In the rows, 128 means zero.
Each row of numbers stands for one element and depends on some of the facts below. Use the named rows to name the rest.

Some rows with their names:
[144 144 104 104 143  90 109 129 139 152 136 100 159 141 134 138 130 154
 126 106 102 163 148  94 167 117  74 169 171 147 104 157 121  96 127 181
 130]: flimuk
[189 159  88 118 149  94 124 123 126 132 147 101 166 148 129 122  98 173
 119  94 148 157 146  89 197 150  69 172 164 152 103 154 111  71 138 167
 134]: skugro
[139 164  91 100 142  94 107 128 124 147 154 109 151 150 147 141 126 143
 117  86 103 157 144  93 174 115  68 185 175 150 108 156 106  81 132 168
 134]: bakoskan
[152 149  68 103 165  96 134 129 116 138 167  97 133 146 144 136 108 144
 109 124 123 158 125 107 168 152  54 173 189 159 112 163  75 101 122 141
 109]: grukes
[154 124  95 105 155  81 110 126 126 139 129  97 162 160 144 127 115 144
 114 116 125 147 142 112 161 128  57 167 171 152 107 160  97 101 130 133
 129]: deplik
[192 136  90 103 157  98 114 111 144 146 142  95 156 147 137 129  95 121
 117 133  95 168 174 114 176 153  52 146 170 162 130 148  98 105 120 157
 136]: skugos
[150 145  76  99 135 102  89 147 126 155 148  96 159 142 147 148 114 137
 123 111  81 137 142  96 157 118  52 166 162 140 104 170  94  83 114 195
 122]: vidar
[158 181 100  75 129  97  82 137 122 107 132 127 158 143 174  91 127 184
 159  77 154 126 156 107 165  65  77 157  93 141 133 160 179  97 134 166
  65]: nizom
[151 143  37 102 163 100 111 130 139 167 157 106 145 140 145 144 124 123
 115 141  98 158 150 116 164 139  33 142 142 126  96 152 107 118 126 154
 116]: tribak
[144 142 106 103 139 106  85 146 126 148 140 120 150 151 129 133 112 145
 132  76 101 147 153  93 148 129  67 172 176 150 121 167 108  95 119 191
 123]: pestas
[151 162  71  67 116  80 100 141 128 104 143 126 160 144 159 111 112 154
 122  76 140 144 188  79 153  63  88 135 108 168 175 157 134 118 128 124
  45]: vozis
[183 134  43  72 135  89 115 142 130 101 150 108 149 132 155 105  97 152
 123 113 145 145 193  87 151  89  84 115 108 178 177 155 108 126 115 127
  35]: lestok
[140 139  94 107 121  87 102 144 132 134 140 101 177 141 120 141 116 152
 130  70 112 162 158  56 150 101  97 165 164 168 140 162 111  97 120 191
 129]: suklun
[164 168  73  59 132 104  88 147 122 121 149 132 127 141 179 114 114 153
 143 104 102 128 180 102 160  76  74 148 116 147 149 161 126 100 117 165
  42]: nadrak
[179 172  44  65 149  98 107 131 143 130 160 122 119 129 165 113 126 151
 131 130 115 151 158 113 165 102  43 120  99 133 130 148 151 127 129 128
  36]: trotom
[153 148  93 100 142 110  87 137 132 152 152 109 150 144 144 147 122 137
 136 106  76 159 151  96 163 119  56 174 172 148 107 158  90  92 115 200
 125]: dritam
[158 135  91 106 147  92 107 122 138 145 133 106 157 148 118 138  87 115
 106 109  98 162 177  99 158 153  59 139 177 163 149 160 109 114 119 146
 121]: drasi
[131 145  93 101 146  82  96 117 139 162 133 108 160 155 121 141  99 116
 101 114  95 159 170 108 165 136  56 150 166 138 125 150 138 103 138 138
 125]: breskek
[193 129  91 110 155 104 109 131 137 144 141  96 157 146 132 120 102 156
 136 120 112 160 171 104 172 143  63 160 172 150 114 163  95  88 120 183
 130]: gropli
[165 163  36  67 145  97 104 137 132 122 152 115 133 130 165 122 116 148
 122 134 128 140 167 111 166  93  59 120 105 139 141 156 139 123 125 129
  28]: drirun

Facts:
badrodi {μ=961, Ξ=vuskota flavu, β=stenor}
bakoskan {μ=774, Ξ=letriskal natom, β=sketru}
banudrun {μ=109, Ξ=dristuvam}
bebel {μ=704, β=stopes}
beklar {μ=309, β=nubrok}
beskazar {μ=271, λ=dristuvam gropluk, Ξ=topum trunum, β=nive}
bora {μ=309, λ=didur kufu klobi kuga stulam}
breskek {μ=774, Ξ=tufu, β=vizar}
brora {μ=33, λ=loskar tribak, Ξ=stefo, β=skerol}
brutok {μ=109, Ξ=vizar}
bruzabrus {μ=33, λ=gafogon puski lovil, Ξ=skugro, β=gebrom}
dalir {μ=33, λ=kluflalak skugro, β=suklun}
deplik {μ=774}
destadra {μ=774}
didur {μ=109, Ξ=stefo, β=sastem}
diris {μ=961, λ=flotrum klobi tribak, Ξ=gebrom}
dramobrek {μ=33, Ξ=drirun, β=letriskal}
drasi {μ=271, β=breskek}
drate {μ=271, Ξ=topum}
dravi {μ=961}
driler {μ=33, Ξ=grozen topum, β=venoki}
drirun {μ=33, λ=pegom stopes, Ξ=ziro, β=rugrus}
dristuvam {μ=774}
dritam {μ=109, Ξ=topum, β=nidas}
drizo {μ=961, β=gobogu}
drupletem {μ=704, Ξ=gafogon flavu, β=ratrotul}
druplitol {μ=774}
dubas {μ=774}
dubru {μ=309, β=klogofer}
fanir {μ=33, Ξ=triflo, β=brora}
felil {μ=774, Ξ=gules sketru, β=vetrim}
fimul {μ=961, Ξ=topum, β=gradrun}
fipe {μ=109}
fladin {μ=774, β=nizom}
flavu {μ=704, Ξ=vuskota, β=pepul}
fleflil {μ=961, λ=breskek grozen drizo fladin zaske, Ξ=dristuvam}
flimuk {μ=774, Ξ=bruzabrus, β=troflom}
flomim {μ=33, β=stevin}
floskur {μ=704, β=zotra}
flotrum {μ=109, Ξ=stefo, β=bakoskan}
flugrozok {μ=961, λ=rugrus, Ξ=nive, β=tufu}
fupone {μ=33, λ=stenor tevem bebel, β=puski}
gafogon {μ=33}
gebrom {μ=109, β=skugro}
gevul {μ=704, λ=deplik gules grukes, Ξ=nestir, β=grogri}
ginife {μ=271, Ξ=puski, β=beklar}
gobogu {μ=33}
gradam {μ=961, Ξ=viplo nidas, β=klodrum}
gradrun {μ=774}
grilos {μ=109, β=loskar}
grogri {μ=33, Ξ=kuga}
gropli {μ=271}
gropluk {μ=774, Ξ=nestir}
grozen {μ=961, Ξ=ziplin topum, β=klagis}
grufo {μ=33, Ξ=nestir topum, β=deplik}
grukes {μ=109, β=natom}
gubo {μ=774, λ=studras menufles, β=banudrun}
gules {μ=774, β=stabotrem}
kala {μ=704, Ξ=flomim}
kekis {μ=704, β=nustos}
keriso {μ=33, Ξ=flugrozok, β=tevem}
kero {μ=774, Ξ=stabotrem topum}
klagis {μ=109, β=fimul}
klobi {μ=109, Ξ=petik stefo}
klodrum {μ=774, λ=vuden tobrir drizo skerol gradrun, β=steplur}
klogofer {μ=774, β=kluflalak}
kluflalak {μ=704, Ξ=topum, β=bruzabrus}
kufu {μ=961, Ξ=rodo stibustak, β=trafligru}
kuga {μ=774, Ξ=topum, β=tidri}
kuzege {μ=271, β=rovur}
lestok {μ=109, λ=pestas logrel stevin}
letriskal {μ=109, Ξ=bebel skugos, β=brutok}
logrel {μ=961, Ξ=rovur}
loskar {μ=961, Ξ=gradrun, β=drizo}
lovil {μ=271}
mamek {μ=271, λ=stoplo ziplin kuzege riplim, β=troris}
menufles {μ=109, Ξ=gropli klodrum}
mesem {μ=774, λ=drasi logrel, β=dubas}
mibruk {μ=33, Ξ=vizar topum}
mubon {μ=961, Ξ=sapin, β=tratre}
muze {μ=704}
nadrak {μ=109, λ=plofu peskom vizar stenor lovil fladin, Ξ=stefo}
natom {μ=33, Ξ=kuga topum stefo, β=dubru}
nestir {μ=961, β=flomim}
nidas {μ=961, λ=vuden petik stopes}
niflazan {μ=271, λ=gules ratrotul dubru, Ξ=natom, β=klobi}
nive {μ=961, Ξ=klogofer, β=vidar}
nizom {μ=961, λ=fipe, Ξ=bruzabrus topum}
nomur {μ=109, Ξ=bruzabrus kuga fimul, β=petik}
nubrok {μ=774, β=fladin}
nudam {μ=774, β=drupletem}
nupi {μ=33, λ=dramobrek kuga, β=plofu}
nustos {μ=309, Ξ=gafogon, β=pegom}
pegom {μ=704, Ξ=lestok, β=drate}
peple {μ=774, λ=breskek rodo flavu klogofer, β=drirun}
pepul {μ=271, Ξ=topum}
peskom {μ=704, Ξ=grilos skine gebrom, β=gafogon}
pestas {μ=271, Ξ=nestir gropli kuga}
petik {μ=309, Ξ=niflazan}
plofu {μ=33, Ξ=stefo}
puski {μ=271, β=drasi}
ratrotul {μ=774, β=grukes}
riki {μ=961, λ=klagis beklar, Ξ=gropli, β=menufles}
rikle {μ=961, Ξ=fanir, β=riki}
riklil {μ=774, λ=venoki loskar, Ξ=skugos}
riplim {μ=704}
rodo {μ=774, β=destadra}
rorigro {μ=109, λ=ziro rodo, Ξ=klodrum gradrun, β=mibruk}
rovur {μ=774, β=bora}
rugrus {μ=774, β=dravi}
sapin {μ=33, Ξ=topum, β=vozis}
sastem {μ=961, β=vuden}
skerol {μ=309, Ξ=grilos gradrun, β=nupi}
sketru {μ=109, Ξ=natom, β=nudam}
skine {μ=271, Ξ=drizo}
skiskoplos {μ=774, Ξ=travin}
skoskik {μ=271, Ξ=grozen, β=skine}
skugos {μ=271, β=fupone}
skugro {μ=961, β=grilos}
sofek {μ=109, β=zeton}
somom {μ=309, Ξ=loskar, β=flavu}
stabotrem {μ=109, β=ginife}
stefo {μ=109, λ=druplitol, Ξ=topum, β=riklil}
stenor {μ=109, β=fleflil}
steplur {μ=33, λ=letriskal vovak vuden kuzege, Ξ=grilos, β=diris}
stevin {μ=33, Ξ=skugos, β=topum}
stibustak {μ=774, λ=gules druplitol tufu, β=somom}
stopes {μ=704}
stoplo {μ=704, Ξ=stefo}
studras {μ=109, Ξ=mibruk zoror ziplin, β=triflo}
stulam {μ=109, β=tobrir}
suklun {μ=774, Ξ=klodrum natom, β=lestok}
tedur {μ=109, Ξ=skoskik, β=nomur}
tevem {μ=271}
tidri {μ=961, Ξ=skugro klodrum}
tobrir {μ=961, β=rorigro}
topum {μ=774}
trafligru {μ=774, β=riplim}
tratre {μ=271, λ=petik klobi, β=vobos}
travin {μ=774, β=sofek}
tribak {μ=33, β=sapin}
triflo {μ=33}
troflom {μ=109, λ=dubas bakoskan nomur sastem sapin, β=niflazan}
troris {μ=774, β=fanir}
trotom {μ=704, λ=breskek flotrum driler, β=muze}
trunum {μ=271, λ=skiskoplos gobogu gradam gules tedur banudrun vidi, Ξ=petik, β=flugrozok}
tufu {μ=774, β=fipe}
venoki {μ=271, Ξ=bruzabrus, β=grozen}
vetrim {μ=33, Ξ=vuskota stefo}
vidar {μ=33, Ξ=topum, β=nadrak}
vidi {μ=271, β=mamek}
viplo {μ=961, λ=badrodi fimul suklun, Ξ=lestok}
vizar {μ=704, Ξ=nomur gebrom, β=kero}
vobos {μ=309}
votrak {μ=774, β=badrodi}
vovak {μ=33}
vozis {μ=774, λ=tobrir logrel drupletem, Ξ=gafogon}
vude {μ=271, λ=grilos ziplin stulam, β=stulam}
vuden {μ=271}
vuskota {μ=774, λ=badrodi suklun}
zaske {μ=961, β=floskur}
zeton {μ=774, λ=kekis destadra troris vidi riplim, Ξ=bruzabrus}
ziplin {μ=109}
ziro {μ=109, β=pestas}
zoror {μ=271, λ=skerol vidi, β=vovak}
zotra {μ=271, Ξ=grilos stibustak, β=gevul}

Which element is each row?
No name comes twice in this set of rows, the named rows included.
[167 160  56 100 143 108 114 136 115 149 172  94 144 140 149 155 106 147
 114 110  96 146 137  92 181 128  47 176 167 150 104 163  66  63 119 190
 120] -> natom
[168 157  62  67 148  95 108 134 133 113 149 118 131 136 166 117 119 150
 131 132 124 143 168 108 158  96  68 127 121 154 150 155 127 123 121 127
  29] -> troflom
[175 157  81 125 153  90 131 128 131 131 140 101 165 148 111 116 101 175
 114  97 151 163 147  91 181 153  76 162 162 147 107 155 123  88 138 152
 133] -> drizo
[160 168  72  96 140 107 111 138 116 149 169 107 131 147 147 141 109 149
 121  83  91 149 130  85 175 136  51 183 170 146 113 169  88  69 121 187
 116] -> kluflalak
[152 143  99 107 149 107  92 138 135 153 137 113 144 147 134 132 120 148
 139  99 103 156 162 103 161 135  63 164 171 135 113 162 114 101 125 185
 125] -> venoki
[168 120 136  94 163  87 131 111 116 111 132  69 162 151 185 111 134 155
 146 149 117 143 106 129 167 104  68 199 179 169  88 162  97  89 111 167
 138] -> gules
[170 133  92 104 138  95 101 131 141 153 135  91 143 147 112 135  87 137
 118 112  78 145 156  94 166 151  48 153 187 133 119 169 121  85 117 193
 109] -> vizar
[199 170 102  65 142  99 103 125 133  97 147 114 132 136 180 106 117 170
 149 132 120 146 180 109 179  89  77 139 130 162 142 150 132 104 117 163
  40] -> zoror
[165 157  73  99 152 110 110 136 125 150 167 104 139 141 151 142 107 141
 122 103  91 154 146  91 173 131  58 176 171 154 114 166  76  81 120 186
 123] -> sketru
[169 185 105  66 134 103  87 128 134 113 151 134 126 136 178 119 128 156
 152 101  98 149 173 107 166  75  81 147 124 152 138 154 143 104 124 171
  44] -> beskazar
[144 146  72 105 156  90 128 124 128 146 158  99 159 150 137 130 116 148
 104 106 125 167 147  98 174 139  58 167 170 157 111 157  92  95 136 132
 129] -> nudam
[197 150  60  69 113  76 119 132 133  91 146  96 182 133 163 104 103 164
 129  82 148 154 204  60 169  50 105 123 105 207 193 148 100 108 115 146
  62] -> vuskota
[138 143  67  99 137 104  90 145 117 159 148 101 155 151 151 148 110 124
 122 102  89 135 144 102 153 118  47 164 162 144 108 171  88  95 116 179
 123] -> vetrim
[185 184  55  58 128 101  75 157 135 137 155 152 121 147 185 151 140 157
 140 116  87 131 173 113 184  68  66 122 101 112  89 148 112 108 133 156
  27] -> brora
[154 148  81  93 136 104  88 135 127 153 154 103 148 148 151 142 118 132
 129  94  77 146 138  99 157 127  47 166 168 147 110 170  98  96 113 187
 132] -> stoplo

Now the same elements, written a new way:
Named rows:
[119 130 124 134 138 120 134 117 121 119 130 130 124 112 122 133 135 148
 133 134 142 129 150 109 142 125 153 124 112 129 123 139]: fanir
[130 127 131 127 136 118 145 129 117 107 134 122 136 130 136 121 120 119
 110 122 140 134 147 123 140 133 124 124 108 132 121 132]: kufu
[129 127 122 131 127 121 137 130 121 122 132 116 134 123 149 126 111 115
 122 103 142 137 124 138 134 131 122 126 127 134 109 125]: tobrir
[130 128 142 131 128 151 132 127 146 119 125 144 130 145 131 114 138 180
 142 123 101 115 116 149 121 157 106 139 139 131 135 120]: vozis
[126 136 125 120 129 115 111 145 117 128 162 125 130 123 121 130 139 140
 121 129 114 141 157 109 143 105 166 147 123 122 135 131]: sapin
[130 128 111 128 121 120 139 123 130 117 125 124 121 127 114 136 125 113
 138 113 126 116 134 129 132 128 147 124 131 129 121 124]: stulam
[126 128 126 133 119 139 119 128 137 136 131 132 128 153 121 121 130 153
 127 117 134 119 112 167 129 164 123 126 152 145 121 122]: vude
[123 131 128 123 122 121 125 125 125 140 123 125 125 119 121 130 121 113
 121 133 149 124 121 127 132 125 132 116 139 126  98 129]: lovil
[130 127 135 127 133 126 137 124 120 109 122 123 139 114 139 125 122 117
 121 119 130 136 134 115 129 114 113 122 104 122 128 130]: tidri
[132 126 114 132 126 121 140 123 126 120 133 115 125 109 132 140 112  94
 138 106 139 130 120 124 122 115 133 127 123 124 134 125]: flomim
[127 127 137 125 130 124 137 127 114 127 118 134 135 126 117 131 131 105
 123 127 127 130 127 117 134 122 111 121 113 122 133 130]: kala
[135 130 131 124 140 113 123 136 114 140 177 129 114 124 139 132 138 112
 129 142 104 128 158 115 118 132 142 144 129 110 153 131]: natom
[129 127 121 127 131 125 134 128 129 116 126 126 127 130 112 137 137 114
 130 132 124 127 147 117 128 119 133 132 114 124 153 132]: studras
[132 126 123 126 124 124 138 126 128 116 120 118 115 120 122 129 118 119
 131 136 136 129 114 111 128 112 132 123 133 128 128 125]: rugrus
[124 125 127 125 127 118 120 124 132 147 119 119 123 111 150 134 111 120
 129 139 118 127 125 122 124 106 154 130 134 123 121 131]: gobogu
[120 125 133 128 128 123 106 125 129 173 129 117 126 117 141 136 121 111
 119 146 142 135 119 137 120 114 137 122 134 124 134 132]: ratrotul
[141 129 134 132 116 141 160 127 134  77 145 144 119 168 113 111 130 193
 149  78 119  87  96 168 125 191 106 130 158 142 114 103]: tratre
[135 128 130 131 129 124 136 119 118 105 122 139 134 135 113 116 118 127
 138  99 114 111 156 146 139 167 121 115 112 130 133 125]: petik
[135 123 142 127 137 117 151 121 118 100 139 124 136 131 138 120 120 138
 124 101 120 125 139 135 130 138 119 126 112 127 137 121]: loskar
[136 123 122 131 124 125 147 127 120 129 119 122 120 122 110 138 114  90
 136 121 133 141 107 114 128 103 115 117 129 135 158 124]: kekis

Which element is each row?
No name comes twice in this set of rows, the named rows included.
[143 128 136 133 128 140 163 128 129  58 143 148 135 172 135 101 133 214
 138  76  95  96 126 170 141 197 119 142 136 148 115 111] -> diris
[133 130 127 135 119 134 136 124 131 102 140 142 132 149 121 116 123 164
 148  67 125  96 110 172 129 187 108 129 149 136  98 110] -> bora
[136 127 112 129 125 117 150 124 128  96 135 124 122 144 119 131 123 145
 131 107 131 112 139 139 138 150 157 132 131 143 120 124] -> tribak
[107 126 132 145 129 196  77 142 177 242  95 127 131 126 185 136 149 147
 137 189 135 178  55 159  78  93  68 148 169 126 186 134] -> stibustak
[124 130 122 137 129 138 146 123 134 113 136 139 118 137 136 131 138 188
 141 116 138 114 103 139 130 154 139 141 153 134 101 122] -> nupi
[119 124 123 128 130 120 112 123 131 182 117 121 124 115 135 143 126 102
 128 139 126 133 128 136 118 115 151 137 136 127 146 132] -> grukes
[124 122 139 133 136 133 119 120 139 141 132 132 136 132 140 125 141 163
 133 123  97 118 145 160 118 144 133 144 117 130 167 124] -> bruzabrus
[128 135 128 124 119 118 105 148 114 133 166 121 118 113 119 128 122 121
 130 119 112 140 128 110 138 102 158 137 138 119 130 120] -> topum
[136 130 143 122 129 147 134 146 133 112 153 134 132 145 140 110 142 186
 126 132  86 137 122 126 133 123 124 152 130 136 144 122] -> nizom
[136 131 113 135 145 121 131 123 107 133 136 139 107 103 149 126 123 109
 141 139 115 139 149 106 125 139 138 119 120 122 134 138] -> plofu

The same elements again, as new rows of numbers:
Named rows:
[155 128 139 124 128 120 119 113 117 135 145 108 106  99 108 157 139 138
  99 149 148 132 124 114 149 168 142 130 134 129 126 134 141 143  90 139
 115 147]: ginife
[143 142 126 111 117 120 159 101 144 138 104 106 134 132 106 110 101 147
 135 125 131 149 110 124 139 114 118  95 120 121 136 104 125 115 107 132
 112 142]: rovur
[144 117 139  96  89  74 124 108 108 115  96  73 104  87 111 125 119 132
 135 145  94 182  77 124 159 164  81 137 112 116 157 154 109  94  80 130
 129 127]: steplur
[124 172 140 137 139 132  79  82 114 126 127 121 117 103 137 100 154 155
 117 150 117 164 132  94 128 135 129 118 149 124 100 122 123 132  76 153
  97 137]: loskar
[147 147 119 120 102 121 146 108 133 135 116 104 135 120  97 125 101 141
 126 129 120 128  97 120 136 122 112 106 125 113 135 105 132 113 101 124
 118 144]: nudam
[157 125 118 102 120 160 135 114 100 146  93 132 101 126 103 141 114 120
  65 145 137 169 130 117 184 167 133 142  84 118 148 102 115 148 125 133
 138  95]: trunum
[128 146 109 137 131 121 128 112 144 136 127 116 125 111 113 105 120 144
 145 126 131 111  94 110 119 103 129 104 134 105 117 106 132 122 106 140
 111 154]: ratrotul
[134 153 120 151 150 130 104  92 117 142 124 140  95 109 117 114 142 144
 124 144 173 129 132 115 153 114 149 134 120 114 124 116 141 146 115 156
 118 138]: vidi
[161 156 140 100 115 118 139  94 112 134 102 100 112 116  87 140  99 145
 102 161 148 165 127 133 176 169 117 131 108 130 147 115 137 122 120 121
 135 121]: trotom
[125 113  94  84 111 144 132 133 115 113 108 125 115 120 138 134 106  94
 111 108 123 132  74  91 140 132 110 163  95 102 141 128 120 143 113 123
 142  90]: vidar
[132 152 135 142 137 150 137  77 123 130 123 132 139 136 133 106 101 131
 152 106 133 112  88  99 125  82 149 134  98 119 127 111 122 124 116 126
 131 159]: gules
[131 123 126 100 115  97 172 100 149 132 120 108 119 113 114 121  98 137
 153 128 143 152 102 126 137 118 106 138 119 112 125 116 136 135 116 137
 130 139]: flomim
[141 149  96 128 107 138 111 100 103 121 105 118 122 119  99 128 108 128
 100 125 114 108  67  99 155 123 116 128 105 110 169 116 132 119 115 121
 151 124]: felil
[175 141 142  85 113 112 141 111 116 137 124  88 128 126 114 148  93 131
  88 154 161 151 133 114 168 179 135 127 143 155 131 142 151 138  86 118
 126 133]: tratre
[156 145 137 102 118 137 149  83 103 151  97 130 109 140 124 132 109 126
  80 149 140 189 129 107 188 159 134 151  89 134 131 112 132 155 107 132
 130 109]: zoror
[197 186 138  93  95 147 144  82 156 199 130 130 137 107  71 155 119 170
  69 145 116 138 163 151 186 178  67 157 158 126 111 148  97  97 100 127
 133 126]: viplo
[131 123 121 138 149 131 120 106 131 138 142 140  91 106 117 120 152 141
 126 148 164 129 137 113 125 132 149 122 130 114 108 112 131 143 102 157
 106 146]: lovil
[137 139 134 121 158 161 133  96 130 137 141 158 114 129 156 101 141 124
 117 135 138 164 149  89 127 124 150 160 108 123  75  90 122 157 111 161
 121 128]: ziplin
[143 155 121 150 144 143  92 109 123 133 147 132 110 105 106 127 151 165
 103 151 135 112 130 110 113 139 138 107 148 113 111 101 129 140 100 144
 114 144]: logrel
[155 133 140 109  83 122 112 116  96 129 125  90 126 105 114 142 135 145
  70 156  85 185 117  92 150 205 107 105 145 141 113 124 105 120  61 126
 117 111]: diris

Name these rows:
No name comes twice in this set of rows, the named rows included.
[167 161 119 124 129 223 104  83 143 189 149 192 129 102 141 147 161 133
  93  86  89 108 151  85 141 145 100 180 110 108  84 152  53  96  91 147
 129 104] -> fimul
[135 165 127 158 148 153 103  79 119 128 127 133 108 112 121 119 137 168
 118 148 150 115 145 113 132 121 156 116 128 121 107  99 133 142 110 145
 118 147] -> zaske
[146 124 116 134 160 120 124 121 154 138 121 123 102 117 122  93 136 135
 132 152 123 110 115 105 125 123 140 138 128 111 111 117 147 122 106 160
 115 163] -> dubru
[124  96 120 128 138 173 102 118 105 115 117 140  98  97 142 138 136 108
 142 109 118  95  66  80 123 119 129 158  49  87 150 132  96 123 123 128
 141 111] -> driler
[141 163 157 108 136 124 130  82 127 134 112 129 111 133 154 105 125 137
 111 156 127 214 152  95 154 157 133 151 114 139  94 125 111 141  86 159
 103 124] -> gebrom
[178 134 149  80 112 104 175 112 138 147 134 104 117 135 113 130 115 153
  95 165 143 187 160 129 157 195 125 132 142 144  92  87 130 147  97 145
 116 130] -> lestok
[117 128 156 127 116 129 138  96 151 153 120 103 126 106 157  75 142 138
 185 121  86 185 104  93  99 110 120  98 116 127  94 118  69  98  67 149
  78 153] -> gradrun
[132 173 121 165 152 144  49  97 112 124 100 120  98  97 109 113 159 169
 102 175 130 126 138 108 134 136 133 112 130 110 130 123 131 128 101 141
 108 132] -> kufu
[164 137 134  96 108 116 147 112 118 145 110 102 110 125  95 142 111 145
  82 162 145 171 133 121 182 176 127 126 133 126 129 117 143 140 105 127
 116 131] -> mamek
[118 123 114 134 137 123 111 109 142 122 106 115  82  82 103 117 132 145
 153 143 142 102  81 134 129 110 122 128 100  82 145 116 140 118 135 144
 130 137] -> dramobrek
[159 164 130 147 129 132  99  83 102 127 132 120 112 116  89 142 126 155
  86 159 135 124 125 118 157 151 137 115 128 123 136 110 145 136 107 144
 129 151] -> rikle
[147 143 126 117 134  98 104 114 129 126 105 105 107 119 126 100 132 128
 110 171  97 150  94  97 155 161 116 143 137 118 135 150 145 120  84 144
 112 149] -> somom
[164 136 118 101 102 131 127 143 122 141 113  98 118 110  66 137 144 165
  61 166 107 167 129 123 147 201 111  91 145 115 126  79 117 128  93 125
 110 111] -> fleflil

